Moves between nodes:
MP n JF
MP s CP
MP h QJ
MP f GZ
MP j FD
LB n PQ
LB s QP
LB h PC
LB f NS
LB j ZM
MH n FQ
MH s BN
MH h SF
MH f HT
MH j QM
PQ n QP
PQ s ZM
PQ h HZ
PQ f FR
PQ j PB
MR n JZ
MR s FM
MR h DZ
MR f TP
MR j LH
CC n MD
CC s ZG
CC h FB
CC f PR
CC j TD
RQ n CC
RQ s MD
RQ h DR
RQ f QT
RQ j ZG
MJ n JQ
MJ s DZ
MJ h FJ
MJ f JZ
MJ j MP
SC n TT
SC s CH
SC h CD
SC f HD
SC j JB
QC n QN
QC s FL
QC h ZT
QC f CL
QC j NZ
ZJ n ZT
ZJ s JN
ZJ h PR
ZJ f FL
ZJ j RQ
MB n DP
MB s DN
MB h RN
MB f LZ
MB j BQ
TN n FT
TN s NG
TN h JR
TN f MF
TN j LF
HZ n CL
HZ s ZZ
HZ h FL
HZ f PB
HZ j HL
GF n RZ
GF s ZQ
GF h QB
GF f NM
GF j TZ
FB n LQ
FB s MM
FB h PH
FB f TD
FB j LP
FL n NZ
FL s BF
FL h RQ
FL f HL
FL j QT
RM n LB
RM s PQ
RM h HB
RM f FH
RM j QP
JF n CP
JF s FD
JF h DL
JF f FJ
JF j SN
BF n QT
BF s PR
BF h MD
BF f ZT
BF j DS
JZ n FM
JZ s LH
JZ h MP
JZ f ZS
JZ j GZ
FD n SN
FD s ZR
FD h QZ
FD f CQ
FD j JJ
MQ n MR
MQ s JZ
MQ h JQ
MQ f RN
MQ j FM
LZ n RR
LZ s BD
LZ h BQ
LZ f CT
LZ j FC
QM n TH
QM s GM
QM h BT
QM f SL
QM j GF
TD n CJ
TD s BR
TD h LP
TD f DR
TD j MG
LT n NM
LT s BT
LT h ZQ
LT f TH
LT j DT
BN n QM
BN s TH
BN h NM
BN f HQ
BN j GM
BP n HQ
BP s SL
BP h TH
BP f MH
BP j SF
DS n NF
DS s DR
DS h CJ
DS f CC
DS j FB
ZS n MJ
ZS s JQ
ZS h GZ
ZS f MR
ZS j DZ
JT n TN
JT s FT
JT h SJ
JT f CR
JT j NG
JP n JD
JP s HR
JP h HT
JP f SC
JP j CD
DP n DN
DP s BQ
DP h TP
DP f RR
DP j MQ
MF n CZ
MF s DG
MF h LF
MF f JT
MF j SJ
JB n HT
JB s BP
JB h BN
JB f HR
JB j HQ
DL n FZ
DL s QZ
DL h JP
DL f SN
DL j SC
CQ n QJ
CQ s DL
CQ h JJ
CQ f CP
CQ j FZ
TT n CH
TT s JB
TT h MH
TT f JP
TT j HT
JD n HR
JD s CD
JD h BP
JD f TT
JD j MH
CR n MF
CR s CZ
CR h NG
CR f TG
CR j DG
SN n ZR
SN s JJ
SN h SC
SN f QJ
SN j HD
SF n LT
SF s NM
SF h RZ
SF f QM
SF j BT
NJ n TG
NJ s JT
NJ h CZ
NJ f DD
NJ j TN
GM n GF
GM s RZ
GM h QG
GM f LT
GM j ZQ
LQ n MM
LQ s LP
LQ h CT
LQ f CJ
LQ j GD
RZ n ZQ
RZ s TZ
RZ h NJ
RZ f BT
RZ j DD
LP n GD
LP s LZ
LP h DP
LP f MG
LP j RR
JR n RM
JR s LB
JR h HJ
JR f LF
JR j PQ
QB n NJ
QB s TG
QB h MF
QB f TZ
QB j JT
PC n HZ
PC s CL
PC h QN
PC f ZM
PC j ZZ
FH n NS
FH s FR
FH h QP
FH f JR
FH j HJ
CH n JB
CH s HT
CH h FQ
CH f JD
CH j BP
HL n ZJ
HL s ZT
HL h QT
HL f QN
HL j JN
GZ n FJ
GZ s ZC
GZ h FD
GZ f DZ
GZ j CQ
GN n QC
GN s QN
GN h ZJ
GN f HZ
GN j FL
BT n DT
BT s QG
BT h DD
BT f GF
BT j QB
HQ n SL
HQ s SF
HQ h GM
HQ f FQ
HQ j LT
NM n BT
NM s DT
NM h TZ
NM f GM
NM j QG
JN n RQ
JN s CC
JN h NF
JN f BF
JN j MD
DG n SJ
DG s JR
DG h NS
DG f FT
DG j RM
LF n FH
LF s NS
LF h PQ
LF f SJ
LF j FR
GD n LZ
GD s RR
GD h DN
GD f PH
GD j BD
ZC n CQ
ZC s QJ
ZC h ZR
ZC f JF
ZC j DL
LH n GZ
LH s FJ
LH h CP
LH f JQ
LH j ZC
BQ n MQ
BQ s MR
BQ h MJ
BQ f FC
BQ j JZ
TH n GM
TH s GF
TH h DT
TH f SF
TH j RZ
MD n ZG
MD s TD
MD h LQ
MD f DS
MD j CJ
ZT n JN
ZT s RQ
ZT h DS
ZT f NZ
ZT j CC
CZ n DG
CZ s SJ
CZ h FH
CZ f TN
CZ j JR
HD n JP
HD s JD
HD h JB
HD f QZ
HD j HR
FR n HJ
FR s HB
FR h PB
FR f LB
FR j PC
NS n FR
NS s HJ
NS h ZM
NS f RM
NS j HB
JJ n HD
JJ s JP
JJ h CH
JJ f FZ
JJ j JD
DR n FB
DR s LQ
DR h MG
DR f ZG
DR j MM
JQ n DZ
JQ s MP
JQ h ZC
JQ f FM
JQ j JF
FM n LH
FM s GZ
FM h JF
FM f MJ
FM j FJ
ZZ n HL
ZZ s ZJ
ZZ h BF
ZZ f QC
ZZ j ZT
CD n MH
CD s FQ
CD h SL
CD f JB
CD j BN
HB n PC
HB s HZ
HB h QC
HB f QP
HB j CL
MM n LP
MM s GD
MM h MB
MM f BR
MM j LZ
QT n PR
QT s DS
QT h ZG
QT f JN
QT j NF
QG n QB
QG s NJ
QG h CR
QG f ZQ
QG j TG
NZ n BF
NZ s QT
NZ h CC
NZ f ZJ
NZ j PR
NG n LF
NG s FH
NG h LB
NG f DG
NG j NS
QP n ZM
QP s PB
QP h CL
QP f HJ
QP j GN
TG n JT
TG s TN
TG h DG
TG f FP
TG j FT
NF n DR
NF s FB
NF h BR
NF f MD
NF j LQ
CL n ZZ
CL s HL
CL h NZ
CL f GN
CL j ZJ
CJ n BR
CJ s MG
CJ h GD
CJ f FB
CJ j PH
QJ n DL
QJ s FZ
QJ h HD
QJ f FD
QJ j QZ
QN n FL
QN s NZ
QN h JN
QN f ZZ
QN j BF
BD n FC
BD s RN
BD h MR
BD f DP
BD j TP
DT n QG
DT s QB
DT h FP
DT f RZ
DT j NJ
FZ n QZ
FZ s SC
FZ h JD
FZ f ZR
FZ j TT
PR n DS
PR s NF
PR h TD
PR f RQ
PR j DR
SJ n JR
SJ s RM
SJ h FR
SJ f NG
SJ j LB
CP n FD
CP s SN
CP h FZ
CP f ZC
CP j ZR
FJ n ZC
FJ s CQ
FJ h SN
FJ f MP
FJ j QJ
ZM n PB
ZM s GN
ZM h ZZ
ZM f HB
ZM j QC
CT n MB
CT s DP
CT h FC
CT f GD
CT j DN
RN n TP
RN s ZS
RN h FM
RN f BQ
RN j MJ
FT n NG
FT s LF
FT h RM
FT f CZ
FT j FH
ZQ n TZ
ZQ s DD
ZQ h TG
ZQ f DT
ZQ j FP
ZR n JJ
ZR s HD
ZR h TT
ZR f DL
ZR j JP
BR n MG
BR s PH
BR h LZ
BR f LQ
BR j CT
DZ n MP
DZ s JF
DZ h CQ
DZ f LH
DZ j CP
RR n BD
RR s FC
RR h MQ
RR f MB
RR j RN
PB n GN
PB s QC
PB h HL
PB f PC
PB j QN
DD n FP
DD s CR
DD h TN
DD f QB
DD j MF
TZ n DD
TZ s FP
TZ h JT
TZ f QG
TZ j CR
QZ n SC
QZ s TT
QZ h HR
QZ f JJ
QZ j CH
PH n CT
PH s MB
PH h BD
PH f LP
PH j DP
SL n SF
SL s LT
SL h GF
SL f BN
SL j NM
MG n PH
MG s CT
MG h RR
MG f MM
MG j MB
DN n BQ
DN s MQ
DN h ZS
DN f BD
DN j MR
FC n RN
FC s TP
FC h JZ
FC f DN
FC j ZS
ZG n TD
ZG s CJ
ZG h MM
ZG f NF
ZG j BR
FP n CR
FP s MF
FP h FT
FP f NJ
FP j CZ
HJ n HB
HJ s PC
HJ h GN
HJ f PQ
HJ j HZ
HT n BP
HT s HQ
HT h QM
HT f CD
HT j SL
HR n CD
HR s MH
HR h HQ
HR f CH
HR j FQ
FQ n BN
FQ s QM
FQ h LT
FQ f BP
FQ j TH
TP n ZS
TP s MJ
TP h LH
TP f MQ
TP j JQ

The rows follow the links: the fewer symbols apart two nodes are, the more alike their rows tend to be.

Each row is also shifted at random along 5 hidden directions that mean nothing.

Some nodes, each with a row of numbers:
CH
 26  -21   37   14   22   -1    7   27   35  -16  -22  -32   15   28    1    3   20   11   -8   15  -22  -28   32   -2  -22  -15   -3
FD
-33  -12   17   20    2   -3    8  -17   43   19  -45  -21   34    5  -34   18   14    6  -24   30   11  -31   -3   11   19   -3  -15
MG
  2   -5   24   11    8   18    4   22  -13    0    0  -20    5   30   -6   25    1   32   34   -6   21   14   18  -26    2  -26  -31
CD
 38  -27   10   29   28    9    2   -3   30  -30  -41  -14   15  -59  -11    4   17   -1   14    1  -17  -30   30   -4   40  -40   -5
MR
 44    7  -16    9    4  -21    1  -20    9   29   15    6    9  -26   -5   44   -6   29  -12   20  -11  -14  -33  -42   -4   24  -40
JD
 19   -2  -11  -45    3   26  -63  -38   23  -42   24  -23  -37  -44   -6    7    2  -13  -21  -45  -20  -17   14  -17   13  -37   -4
FM
 -3   16  -17   10  -21  -16   21   -5   19   23   -3   29    1  -19   20   23   10   33  -12    3   -6  -12  -37  -22    1   24  -20
MQ
 23   13  -42  -27   29    4  -66    8  -12   24  -10   26  -21  -69  -39   35    0   11   37   -7   42    5   -4  -49   32  -11  -49
MM
  6   -1   49   63  -44    0  106   -4    7  -15    4  -10    8   44   68   21   12   69    4  -24  -26   -6  -24  -13    4  -18   -8
LP
-101    -6    17    25    10    14    21   -37    -6    -7    20   -30     8    -3    15     9   -12     1    10   -11    -7     1    -8   -15    21   -29    -2
RQ
 32  -12    1   21  -45  -17   59  -16  -23  -39   11   10    0   -9   22   19  -16   41  -23   -4  -54    8    1    3   -9   21   -7
ZM
136   -8  -21  -14   40    6  -25  -40  -45   16  -40   -8   12  -54  -48   25  -31  -16  -13   16   31   20    2  -24   51  -19  -30
BN
-45  -22    1   28   27    1    5   30   30  -27  -30   20   23  -14   11  -36   27  -22   33   18   -3  -15   42   18   13   -4   28
BP
-30  -29   25   46   36   -3   28   50   34  -22  -54    4   34   -2   11  -27   34   -6   31   26   -9  -22   48   16    6  -15   20
QB
 73   12  -23  -10  -19   -7  -25  -12    2    4   23   21  -27  -19  -17  -14    1  -20   23  -15   18   -2  -12   28   15    7   13
HZ
 56    2  -23  -29   25  -10  -14   34  -44    0  -52   37  -18    2   -9   -9   -5    2    8    2   48   33   25  -11   18    3   -8
JQ
 13  -17   -1   62   35  -19   27   30   14   50  -97   24   53  -63  -52   34   21   24   39   58   40  -18    2   -8   56   -4  -43
LB
 50    4   20    7   13   19   18    0  -21   30  -26  -23   20    2   -2   -8  -11  -17  -10    4   12   14  -17    7    8  -23    8
HR
 32   -5   16  -19    5   12  -23   33   28  -31   -7  -10  -18   16   12   -5   22   12   -1  -22  -11  -14   33   -9  -19  -21    0
GN
 92   -1  -35  -26   28   -6  -24   35  -50   -7  -80   53  -25  -47  -30    3    1   10   33  -10   65   33   34  -14   59  -18  -23
QN
 76  -13  -38  -27   25  -22  -33  -27  -43  -13   -6   10   -8  -40  -44   23  -32   -6  -17   25    0   17   23  -18   16   21  -25
RM
-61   16   -1  -16    9   39  -13    6  -27   15  -34    3  -11  -43    5  -41   -1  -46   16  -39   35   23  -14   24   39  -52   36
ZG
  3  -17   10   -9   -8   19  -15  -17  -29  -21   44  -42   20   19  -33   29  -31    9  -11   16  -31   21   24  -13  -31    7  -26
TP
-47    7  -26  -13   35   -9  -42   -2   -2   32   10    7    4  -31  -25   22   -7   -7    8   22   13   -2  -11  -33   -1   14  -26
NF
-18   -4  -13   -8  -39   28    1  -34  -31  -47   20    3  -17  -52    1   17  -18   18    5  -44  -22   22    8   -6   30  -25  -10
PQ
  9   11   11  -20    1   13   12  -45  -20   19   33  -35   11   29   26  -15  -32  -33  -60   -1  -20   15  -37    1  -26    6   24
RN
 -2   15  -17   13    5   -9    6   26    0   19  -33   43  -21  -47   14   20   20   38   40  -18   30   -1  -17  -37   36  -16  -31
ZC
-16    6    4   -2  -20   -2    0   12   36   23  -29    9   14   27  -12   16   20   24  -19   15   19  -15  -12    2   -5   19  -17
DT
 22   10  -33  -16  -15   -7  -31  -14   10   -9   31   32  -24   -7   -2  -26    4  -26   20  -12   14   -1   -1   25    9   19   24
ZT
-32  -18  -11  -10   13  -23    0   21  -35  -18   -4    9    8   12  -21   -3  -19   -5  -11   35  -18   19   36    8  -28   35   -1
FT
-54    9   36   11   -4   -1   31    5    0   33   33  -42   20   53   20  -38  -11  -42  -30   15  -28   -2  -31   43  -57   11   49
CL
-60  -18  -13   45   11  -39   81  -74  -19  -15  -24   12   18  -47   37  -15  -27  -18  -49   20  -39   -7  -25   15   45   13   31
CP
 -6   21  -12  -44  -43   10  -32  -14   35    6   14    9  -18   28    2   16   12   19  -39  -21    9  -10  -21  -10  -15   19  -14
FL
 46  -11  -40   -4    0  -19    3  -37  -37  -31  -23   31  -18  -81  -17   16  -20    6   -7   -6   -8   10    9   -7   51    0  -15
SN
-13  -17   11    8   26   12  -31   19   31   14  -87  -12   20  -26  -66   16   27    1   21   18   53  -22   31   12   53  -38  -26
MD
 -9  -17   27   23  -19    3   41   61  -27  -19  -22    2   20   43   -3    9    4   40   22   13   -9   24   41    8  -28    6  -13

Complete each set of four: the symbols that take the first to the second take the third to the fourth, perhaps in another order.
Answer with the node's name.
-23  -17   23   -2   27   10  -19   24   30  -19  -33  -25    1    1  -11   -7   20   -6    3   -2    0  -23   36    4    2  -33    1
to -58  -18   14   36    4    3   39  -19   40  -43  -13   -4    8  -35   48  -24   20   -9  -10  -15  -47  -33    8   12   21  -24   34
as -58   13  -21    7  -26   -4   12  -18   25   17  -19   31    4  -33   11   10   13   14  -15   -3    4  -14  -35   -4   24   13   -7
to CQ

 -5    5   -7  -12    1  -20   37  -30  -27   -5    4    9   -5   32   45  -18  -23  -11  -53    3  -14   18  -18   -2  -13   27   24
to   1  -24   15   17    4  -16   26   55  -34  -14  -26    3   27   28  -27    9   -6   23   13   41  -12   21   49   10  -32   25  -15
as -56   21    3    9   -9    3   23   25   -2   -1   -9   31  -39   -2   54    3   21   41   40  -50   27    5  -17  -33   23  -29  -10
to LH

-17   -3  -18  -17   19  -14  -46    0   10    9   43    1    8   35  -31  -29   -8  -51   11   38   10    0   17   29  -31   41   25
to -52   10   -2  -43   31   36  -66  -11  -29   29   25  -42    5  -12  -40  -29  -27  -76   -9   -1   13   21   -7   20  -14  -21   25
as  -1   -6   10  -15  -29    1   10   54  -33  -29   12    8   -3   53    3    4   -6   33    2    2  -18   31   36    1  -54   26  -10
to MB

-20    7   11   -9  -28   23    5  -48   -9  -22   67  -28  -16   22   30   24  -20   23  -15  -37  -26    9  -17  -29  -11  -12  -12
to  -7   22  -15   -9   -5  -12   -1    1    2   15   26   20  -27   -5   33   23    3   32    3  -19    0   -3  -31  -44   -9    8  -24
as -20  -24   12  -30   54   13  -69   14   22  -16   16  -47   16   17  -38   -5   -2  -38  -11   29  -16  -14   51   -8  -40   -5   -1
to GM

-28   -3  -29  -41  -23   30  -47   -4  -45  -46   17   13  -27  -46  -25    8  -18    2   17  -37   -2   35   32   -6   16  -15  -13
to   0   25  -25  -13  -31   -2   -6   30   15   18  -23   52  -19  -15   14   14   26   39   10  -20   27    1  -24  -18   10   14  -21
as   6  -13   44   19   55    9    9   41  -21   55  -38  -51   61   50  -40  -14  -12  -39   -2   62   21   14   13   19  -31   -5    9
to FB

 80   11  -14  -41   24   23  -37    5  -42   17  -30    3   -9  -11  -22   -3  -16  -20   -1  -11   48   35    5  -15   21  -21   -8
to  21    4  -45  -60  -46   31  -56  -89  -42  -59   85  -10  -40  -70  -15   32  -47   -1  -33  -53  -49   25   -4  -24   12   -3  -20
as 108   -6   27  -17   34   10  -39  -20  -18   53   45  -84   44   36  -67   21  -42  -41  -37   56  -17    5  -10    1  -60   14  -15
to FL

  4   23  -18  -58   10   17  -28   63  -46    0  -48   48  -40   29   20  -38    8   -9   17  -35   69   50   19   -4    6  -14   16
to -42   -9   27   12  -10   23   15   24  -20  -15    3  -18   12   35   -2   10   -2   23   22   -5    2   20   25   -5  -11  -15  -12
as  73   20    6  -14  -10   28   12   22  -28   15  -40   14  -16   -4   20  -14    5    3    8  -39   37   27  -16    0   24  -36    7
to MD

-25    7    4  -13    2   22  -19  -14  -13   -8   29  -15  -20    5    7   20   -7   19   21  -32   14   13   -1  -36   11  -28  -24
to  30   15  -31    5  -15   -9    0  -21   11   19  -10   33   -7  -63    1   34    5   31    1   -8    4  -11  -37  -32   33    7  -33
as  49   -3  -20    8  -20    0    5  -10   31  -40   17   34   -8  -18   36  -17   19    3   11  -17  -20  -14   10    3   11   10   19
to TG

 18   -4   -2   36  -16  -31   37  -61   22    8   48  -10   14    4    9  -15  -13  -28  -22   22  -37  -25  -35   39   -4   34   34
to -55   19   -8  -77   29   39  -77    5  -38   22   33  -28   -8   37  -15  -35  -29  -68  -25   -9   26   40    1    1  -41   -3   26
as   2   -1   10    8   18   10  -15  -28  -12   34   13  -43   18  -30  -41  -14  -23  -56   -4   16   -5   -4  -21   34    4  -17   20
to CL

 77  -18    2   43   -3  -38   69   41  -28  -16  -72   41    9  -14    1   13    8   48   15   23   -1    6   25    6   22   13  -17
to -19  -19   24   12   -3   17    9   40  -29  -15  -11  -15   24   30  -27   14   -5   23   26   15    0   24   44   -1  -17   -5  -21
as -66   21    8   -9   -5   19    0   52  -13   -7  -12   29  -42   20   40   -4   25   36   57  -54   47   20    7  -27   16  -37  -10
to MR

 43   -2    3    6   -4   19   -6  -59  -12  -11   36  -31   -6  -27   -7   47  -21   26    5  -24   -7    2  -14  -41   31  -31  -39
to -31    7    5   20  -45   -1   39  -31   48    1  -35   13    0  -13   21   12   25   30  -30  -20    1  -31  -34   10   37   -8   -2
as  89    9   -1    1  -10  -17  -11   19    4   21   17    6   -8   25  -23  -11    3  -12   21   12   17   -2   -3   29  -17   21    8
to CL

 64    9  -43  -18   -8    1  -43  -56   11   23   10    9    1  -77  -41   52  -14   13  -18    7    2  -12  -34  -37   33   13  -49
to  -9   -9   13    4  -10   -2   20  -10   42  -40   41   -9    2   30   58  -20   13   -1  -32   -6  -63  -24    8   -1  -43   17   30
as  10    2  -23  -32   -3   -4  -43    8   21  -20   57   19   -7   48   10  -28    5  -26    4   11   -7    2   21    9  -47   47   24
to NS

 45  -10   38    8   -7   -5   25   17   41  -26    6  -28   -1   48   35    4   20   26  -29   -5  -42  -29   13   -6  -41   -3    4
to  16   -1    1    6    1  -22   -1   56   18    4    5   29    9   69    2  -34   21  -10   32   32   21    1   26   31  -37   44   25
as  -8    1    8  -19   -5   11  -31   19   33    9  -43   -5    0   19  -33   13   24   14   -5   -1   37  -15   15    3   10  -12  -20
to BP

-119    16    -4   -20   -23     2    -7    32    31    19   -21    27     1    40    13   -15    27     5   -12    -1    25    -4    -9    12   -18    23    10
to -33  -26   -6   13   40    4  -25   11   27  -24   -6    2   29  -15  -13  -26   11  -37   21   32  -11  -15   44   10    1    5   22
as -15  -29  -22   11   47   -2  -41  -11   20  -12    4   -2   37  -26  -40  -19   -1  -51   23   50   -1  -13   41   14   10   15   14
to LF

 78   -1  -42  -61  -17    1  -59  -13  -47  -38   38   12  -33  -29  -38   29  -32   11  -15  -12  -17   31   27  -23  -16   22  -32
to  91    3  -21   38  -34  -16   39  -81   29   21   -3    8   22  -75   -3   61   -6   42  -38   10  -30  -33  -61  -26   46   15  -42
as  22    7   25   16  -18  -29   31   -3   14   28   55  -25   11   73   13  -23   -9  -22  -25   29  -30  -11  -29   43  -65   46   36
to RQ

 -9   16  -33  -19  -13   -3  -24  -15   11   21    7   26   -6  -34   -6   24    1   15  -10   -1    6   -4  -29  -26    6   20  -25
to -52  -33   26   20   52    3  -10    5   30  -15  -24  -42   33   -9  -22   -9    8  -29   -5   32  -23  -31   40    8   -2  -23    9
as  33    9  -28  -26    7    2  -61  -25   -9   14   32   -4  -19  -37  -51  -15  -14  -53   20   -3   20    1   -5   30   16   -1   14
to PC

